Below are the code and all the weights of a small trained network. Each question names an input and a class and asks about switching units off, where a switched-off unit gives its printed mean instead of its output.

import numpy as np


def w(rows, s, z=0):
    codes = np.array(rows[::2]) - 128.0
    scale = np.full(codes.shape[1], s)
    scale[-1] = z or s
    return codes * scale


def norm(h):
    return h / np.sqrt((h * h).mean(-1, keepdims=True) + 1e-5)


def f(y):
    return np.maximum(y, 0)


def log_softmax(a):
    a = a - a.max(-1, keepdims=True)
    return a - np.log(np.exp(a).sum(-1, keepdims=True))


def net(x, mask):
    res = np.array(x, float).reshape(1, 7) / 4 @ E
    u = 0
    for l in range(2):
        y = f(norm(res) @ A[l][:, :-1].T + A[l][:, -1])
        res = res + np.where(mask[u : u + 7], y, B[l][:, -1]) @ B[l][:, :-1]
        u += 7
    return log_softmax(norm(res)[-1] @ U[:, :-1].T + U[:, -1])


A, B = {}, {}
E = w([
[254,165,123,152,51],'x0',
[202,3,142,190,156],'x1',
[155,77,148,195,172],'x2',
[114,56,110,152,153],'x3',
[66,107,47,71,12],'x4',
[227,123,95,144,78],'x5',
[108,31,146,91,180],'x6',
],0.006)
A[0] = w([
[120,82,102,41,150,121],'L0N1',
[109,164,167,85,91,142],'L0N2',
[98,84,235,240,249,82],'L0N3',
[183,111,112,227,122,252],'L0N4',
[158,215,3,122,194,217],'L0N5',
[22,181,145,111,129,156],'L0N6',
[83,36,181,100,21,174],'L0N7',
],0.007,0.002)
B[0] = w([
[68,69,139,99,106,176],'L0N1',
[34,91,207,201,133,175],'L0N2',
[112,141,92,110,165,254],'L0N3',
[248,204,110,1,137,232],'L0N4',
[146,121,158,217,27,196],'L0N5',
[165,132,103,138,76,213],'L0N6',
[125,88,154,90,206,208],'L0N7',
],0.0081,0.0053)
A[1] = w([
[131,120,111,158,153,95],'L1N1',
[131,144,66,117,118,36],'L1N2',
[68,88,111,29,133,157],'L1N3',
[184,114,115,111,77,92],'L1N4',
[149,130,120,185,248,55],'L1N5',
[73,210,137,124,82,250],'L1N6',
[96,63,90,109,183,128],'L1N7',
],0.013,0.0014)
B[1] = w([
[178,226,164,88,124,142],'L1N1',
[123,150,194,79,152,148],'L1N2',
[156,46,83,223,124,254],'L1N3',
[207,79,149,172,89,209],'L1N4',
[88,254,207,66,80,212],'L1N5',
[34,136,145,240,92,232],'L1N6',
[85,124,76,61,202,229],'L1N7',
],0.0078,0.0074)
U = w([
[52,166,174,224,56,207],'0',
[118,199,191,49,202,7],'1',
[82,3,100,133,208,184],'2',
[246,112,165,117,106,146],'3',
],0.012,0.0012)

Each question gives the input, the list of numbers given to net, and the class t.
The units are the neurons (one row each of A and B). Each row of codes is followed by its name. A weight is (code - 128) times the scale printed after its matrix; where a second scale follows, it is the last column's (A, B and U).
mask holds one flag per neuron, layer by layer. A switched-off neuron (its flag False) gives its mean, the last column of its row in B, instead of its output. The means were averaged over made-up inputs and are rounded, as every weight is.
A unit's drop is (log p(t) with every unit on - log p(t) with that unit switched off) / (log p(t) with every unit on - log p(t) with every unit switched off).
The circuit of an input: a set's keep is (log p(t) with only the set's units on - log p(t) with every unit switched off) / (log p(t) with every unit on - log p(t) with every unit switched off). Starting from the 12 units with the biggest drops (on a tie, the unit counted first), units are removed one at a time, each time the one whose removal leaves the highest keep (on an exact tie, the one counted first), for as long as the keep stays at least 0.8.
units of the circuit, in order: the units of the circuit, biggest drop first
top k neurons: the k neurons with the biggest drops, biggest first
top k neurons in layer l: the k neurons of layer l with the biggest drops, biggest first
drop of u: that unit's drop, to one decimal
input [-3,1,3,3,-1,-7,-7], class 1: units of the circuit, in order : L0N3, L1N5
input [-6,2,5,-5,-5,-6,5], class 1: units of the circuit, in order : L1N5
input [6,5,-2,-3,8,-6,-2], class 2: units of the circuit, in order : L0N7, L1N5
input [-5,4,-7,1,-3,5,-7], class 3: top 2 neurons in layer 0 : L0N4, L0N2
input [-6,0,4,-8,2,8,1], class 3: top 2 neurons : L0N5, L1N6
input [7,-1,-4,7,4,-3,1], class 2: top 2 neurons in layer 0 : L0N7, L0N4
input [0,-7,-3,6,-8,-8,2], class 0: top 3 neurons in layer 0 : L0N7, L0N6, L0N4
input [6,8,3,4,-6,-5,3], class 1: top 2 neurons in layer 1 : L1N5, L1N3
input [-1,6,8,4,-7,1,-6], class 1: top 2 neurons : L1N5, L0N3
input [1,5,-6,-1,5,-8,-2], class 2: drop of L0N6 : 0.0
input [-6,-3,-8,-7,-5,-4,5], class 0: drop of L0N7 : 0.1
input [1,4,3,-2,1,-8,-6], class 1: drop of L0N3 : 0.3
